[[128 132 133 130 129 128 137 131 144 128 134 130]
 [150 129 126 130 131 128 134 131 137 128 106 131]
 [130 125 126 130 129 128 134 129 138 127 120 123]
 [145 130 130 130 129 126 147 130 106 125 134 122]
 [128 129 126 116 129 117 124 123 100 104 126 126]
 [128 129 126 130 129 128 134 129 136 128 154 130]
 [118 129 126 132 129 128 141 128 126 128 117 130]
 [118 134 145 133 136 128 140 144 150 141 126 130]
 [141 129 128 130 129 133 128 129 135 135 126 122]
 [136 129 126 140 129 135 132 129 111 141 104 131]
 [106 129 126 116 129 116 149 129  98 103 126 130]
 [128 124 116 130 129 128 125 123 135 119 126 122]] => 116

[[128 134 132 136 135 134]
 [127 126 131 128 128 127]
 [128 135 134 143 141 140]
 [129 131 128 140 132 132]
 [123 143 137 141 149 143]] => 137

[[125 135 118 131 129 131 136 122 131 129 131 129 128 138 125 115]
 [125 141 132 126 127 123 148 121 131 128 134 144 139 117 124 126]
 [132 129 128 126 138 134 136 127 139 124 106 126 126 144 127 113]
 [125 123 127 147 131 142 133 125 129 126 123 134 127 134 125 113]
 [137 150 104 127 141 132 148 135 123 129 113 125 124 127 132 117]
 [140 132 111 131 131 137 148 128 134 127 111 127 129 123 129 117]] => 111

[[112 153 118 125 124 123 126 118 107 145]
 [131 131 127 128 138 119 126 116 124 133]
 [132 107 139 134 126 134 124 143 151 112]
 [133 134 130 116 148 114 125 108 106 139]
 [121 127 127 138 117 131 125 136 144 124]
 [131 127 124 137 119 133 137 133 137 123]
 [129 113 135 136 125 132 122 140 149 116]
 [137 102 138 134 126 136 126 145 155 109]
 [117 146 128 117 136 122 121 118  99 145]
 [128 116 137 127 124 138 122 144 135 119]] => 137

[[133 135 112 138 124 145]
 [111 113 132 122 133 103]
 [141 144 122 124 117 145]
 [133 135 119 130 118 141]
 [133 133 141 128 143 124]] => 141

[[122 136 123 125 115 133 130 117 140 135 123 136 140 126]
 [122 130 129 129 113 134 133 132 143 135 117 139 133 129]
 [127 126 125 131 130 132 126 122 124 127 129 122 125 128]
 [132 127 130 131 128 120 130 139 126 125 131 125 132 129]
 [123 127 130 122 125 132 127 127 132 129 124 133 123 126]
 [124 128 121 132 126 124 130 129 125 131 131 121 130 127]
 [124 140 122 129 115 133 128 116 140 138 125 132 140 129]
 [127 133 132 121 132 140 122 114 132 129 123 132 123 129]
 [122 142 126 127 121 144 128 105 138 133 120 134 139 136]
 [125 130 121 128 126 129 128 119 124 132 130 126 131 120]
 [118 128 123 127 109 137 130 124 138 141 118 134 133 127]] => 123

[[139 129 110 114 136 149 101]
 [130 109 152 133 101 106 154]
 [112 132 118 143 140 149 104]
 [132 119 139 138 112 114 147]
 [107 142 138 122 129 124 127]
 [138 146 114 140 139 141 118]
 [127 134 149 136 115 131 136]
 [137 143 130 151 130 134 127]] => 130

[[126 117 125 142 143 126 124 138 121 138 123 118 130 127]
 [145 132 127 133 122 138 137 130 134 138 136 132 102 142]
 [124 139 120 140 125 130 131 121 139 126 124 128 123 131]
 [133 147 128 120 144 128 133 121 132 120 135 138 128 124]
 [125 124 126 132 127 125 130 129 132 123 124 127 127 129]] => 126

[[120 129 137 138 137 125 131 138]
 [117 130 141 142 141 124 131 142]
 [114 130 144 146 144 124 132 146]
 [118 130 140 141 140 125 131 141]
 [117 146 153 137 132 143 141 148]
 [121 117 128 140 142 113 122 130]
 [114 130 144 146 144 123 132 146]
 [123 129 133 134 133 127 129 134]
 [115 147 151 136 131 142 142 147]] => 151
---
[[133 127 151 136 139 143]
 [122 126 147 128 141 143]
 [145 118 151 130 116 125]] -> 139

[121 124 123 150 151 147] -> 151

[[121 109 139 139 113 131]
 [119 111 137 143 113 127]
 [122 137 115 122 104 127]] -> 113

[133 117 146 107 117 142] -> 117

[129 124 151 127 133 137] -> 133

[107 127 118 121 124 129] -> 124

[[102 124 116 124 133 138]
 [127 110 131 130 126 143]
 [118 119 111 108 144 130]] -> 133

[133 125 135 122 103 147] -> 103
---
[117  99 125 131] ⇒ 99
[118 113 131 145  99 114] ⇒ 113
[139 144 141 155] ⇒ 144
[122 115 104 123 143 127 103] ⇒ 115
[130 150 135 131 129 126] ⇒ 150
[132 117 111 105 140 116] ⇒ 117
[120 118 114 108 103 100 104] ⇒ 118
---
[127, 122, 154, 133]	122
[136, 126, 99, 126, 119]	126
[122, 123, 135, 132, 132, 129, 158]	123
[155, 103, 132, 131, 114, 143, 139]	103
[110, 154, 128, 148, 104, 123, 121]	154
[98, 155, 109, 125, 115, 122, 107]	155
[107, 105, 135, 116, 129, 116, 140]	105
[145, 101, 125, 125, 134, 114, 109]	101
[158, 145, 133, 113, 140]	145
[102, 135, 118, 129, 121]	135
---
Input:
[[122 144 147 122 109]
 [142 144 102 135 112]]
Output: 147

Input:
[[133 131 133 131 128 130 130]
 [142 131 134 137 130 130 141]
 [137 130 153 131 128 133 131]]
Output: 134

Input:
[[136 151 144 119 116 135]
 [129 115 106 143 126 118]]
Output: 144

Input:
[[126 132 122 130 138 110 156]
 [129 119 136 132 122 141 128]
 [142 128 124 131 122 131 135]]
Output: 136

Input:
[[128 128 128 128 129 128 128]
 [128 129 129 127 127 128 128]
 [118 100 120 129 104 120 105]]
Output: 129

Input:
[[135 148 125 146]
 [140 157 141 117]
 [133 153 119 153]]
Output: 141

Input:
[[140 109 152 136 123]
 [101 143 112 121 100]]
Output: 152

Input:
[[117 106 146 136]
 [133 120 132 106]]
Output: 146

Input:
[[119 121 138 113 101 136 118]
 [130 133 135 130 137 138 121]]
Output: 138

Input:
[[140 126 145 118 141 151 128]
 [126 126 128 138 131 122 149]
 [150 128 136 117 139 136 133]]
Output: 128
